Here is a tiny trained network, its code and every weight. The questions are about switching its units off for an input and a class, where a switched-off unit gives its printed mean instead of its output.

import numpy as np


def w(rows, s, z=0):
    codes = np.array(rows[::2]) - 128.0
    scale = np.full(codes.shape[1], s)
    scale[-1] = z or s
    return codes * scale


def f(y):
    return y / 2 * (1 + np.tanh(0.7978845608 * (y + 0.044715 * y**3)))


def log_softmax(a):
    a = a - a.max(-1, keepdims=True)
    return a - np.log(np.exp(a).sum(-1, keepdims=True))


def net(x, mask):
    res = np.array(x, float).reshape(1, 4) / 4 @ E
    y = f(res @ A[0][:, :-1].T + A[0][:, -1])
    res = res + np.where(mask, y, B[0][:, -1]) @ B[0][:, :-1]
    return log_softmax(res[-1] @ U[:, :-1].T + U[:, -1])


A, B = {}, {}
E = w([
[127,110,42,64,216,204,148,206],'x0',
[213,12,169,133,147,97,241,126],'x1',
[67,234,100,166,23,127,210,205],'x2',
[50,86,191,52,143,245,181,82],'x3',
],0.011)
A[0] = w([
[174,129,136,40,108,156,105,54,33],'neuron 1',
[63,147,121,138,51,140,196,181,3],'neuron 2',
[205,73,159,129,111,62,214,123,231],'neuron 3',
[33,75,160,105,137,169,154,144,41],'neuron 4',
[117,190,65,101,239,158,130,204,52],'neuron 5',
[194,158,56,184,157,39,66,189,68],'neuron 6',
[126,115,143,178,192,157,44,104,88],'neuron 7',
[165,65,153,173,212,160,65,43,142],'neuron 8',
[105,128,18,95,169,167,140,169,62],'neuron 9',
[37,142,190,73,146,163,119,119,85],'neuron 10',
[48,114,160,108,120,152,139,112,44],'neuron 11',
[64,113,203,58,88,159,170,65,247],'neuron 12',
[141,51,80,121,169,155,175,228,143],'neuron 13',
[78,180,86,143,48,144,249,125,53],'neuron 14',
[88,108,220,227,58,97,126,49,122],'neuron 15',
[18,216,85,70,145,100,1,103,117],'neuron 16',
[151,176,91,186,95,180,182,127,217],'neuron 17',
],0.0097,0.0036)
B[0] = w([
[208,118,110,111,77,139,102,136,163],'neuron 1',
[190,151,116,74,129,169,90,167,206],'neuron 2',
[86,82,87,109,145,72,184,164,219],'neuron 3',
[136,55,73,183,107,153,123,67,187],'neuron 4',
[141,157,99,127,92,50,91,108,207],'neuron 5',
[132,19,53,207,77,237,99,110,209],'neuron 6',
[235,100,173,63,95,88,122,195,173],'neuron 7',
[153,181,179,42,129,169,91,215,228],'neuron 8',
[90,214,58,92,100,103,109,101,198],'neuron 9',
[107,95,80,151,109,151,109,152,195],'neuron 10',
[139,61,62,137,59,154,113,120,169],'neuron 11',
[93,95,89,192,105,96,110,162,226],'neuron 12',
[59,169,101,93,126,48,93,111,209],'neuron 13',
[205,172,139,57,101,167,142,191,225],'neuron 14',
[120,199,87,116,109,55,90,66,219],'neuron 15',
[97,54,139,104,194,43,254,151,253],'neuron 16',
[182,104,161,98,131,131,163,200,188],'neuron 17',
],0.0089,0.017)
U = w([
[143,1,45,170,79,235,108,101,91],'0',
[211,103,133,67,131,204,131,170,79],'1',
[102,42,107,116,182,107,243,134,182],'2',
[121,158,79,120,99,93,84,53,169],'3',
[90,93,125,159,195,133,156,182,254],'4',
[96,140,158,160,159,211,116,36,56],'5',
[122,140,141,169,189,213,157,11,47],'6',
],0.0098,0.0042)

Each question gives the input, the list of numbers given to net, and the class t.
The units are the neurons (one row each of A and B). Each row of codes is followed by its name. A weight is (code - 128) times the scale printed after its matrix; where a second scale follows, it is the last column's (A, B and U).
mask holds one flag per neuron, in row order. A switched-off neuron (its flag False) gives its mean, the last column of its row in B, instead of its output. The means were averaged over made-up inputs and are rounded, as every weight is.
A unit's drop is (log p(t) with every unit on - log p(t) with that unit switched off) / (log p(t) with every unit on - log p(t) with every unit switched off).
The circuit of an input: a set's keep is (log p(t) with only the set's units on - log p(t) with every unit switched off) / (log p(t) with every unit on - log p(t) with every unit switched off). Starting from the 12 units with the biggest drops (on a tie, the unit counted first), units are removed one at a time, each time the one whose removal leaves the highest keep (on an exact tie, the one counted first), for as long as the keep stays at least 0.8.
units of the circuit, in order: the units of the circuit, biggest drop first
most important unit: the unit with the biggest drop
top k neurons: the k neurons with the biggest drops, biggest first
drop of u: that unit's drop, to one decimal
input [0,-5,8,-6], class 1: units of the circuit, in order	[neuron 14]
input [-5,4,1,1], class 3: top 3 neurons	[neuron 16; neuron 15; neuron 17]
input [6,5,5,4], class 3: top 4 neurons	[neuron 13; neuron 16; neuron 9; neuron 8]
input [-4,6,6,7], class 0: top 3 neurons	[neuron 16; neuron 12; neuron 4]
input [4,7,-1,-7], class 0: top 2 neurons	[neuron 6; neuron 16]
input [-7,-5,-7,2], class 1: top 3 neurons	[neuron 8; neuron 7; neuron 13]
input [8,8,-8,0], class 1: top 2 neurons	[neuron 8; neuron 16]
input [-1,-6,5,4], class 2: top 3 neurons	[neuron 16; neuron 8; neuron 6]
input [8,-6,0,-3], class 3: top 3 neurons	[neuron 5; neuron 9; neuron 3]
input [7,-3,8,8], class 0: top 4 neurons	[neuron 4; neuron 11; neuron 10; neuron 8]
input [3,8,-8,-6], class 1: top 2 neurons	[neuron 8; neuron 16]
input [-5,2,-2,4], class 3: top 2 neurons	[neuron 15; neuron 6]
input [0,5,-5,6], class 0: top 4 neurons	[neuron 16; neuron 4; neuron 12; neuron 14]
input [-1,-3,-4,0], class 1: most important unit	neuron 3
input [-2,-8,-7,1], class 2: top 3 neurons	[neuron 16; neuron 14; neuron 2]
input [-5,-4,-6,4], class 1: top 2 neurons	[neuron 8; neuron 7]
input [-5,5,4,-7], class 0: top 2 neurons	[neuron 6; neuron 16]
input [7,4,1,-2], class 3: drop of neuron 16	0.2
input [-3,-6,-1,-2], class 2: drop of neuron 16	0.4
input [-3,4,-8,-6], class 1: drop of neuron 17	0.0
input [0,-8,6,2], class 2: drop of neuron 16	2.1
input [8,4,5,-2], class 3: most important unit	neuron 13
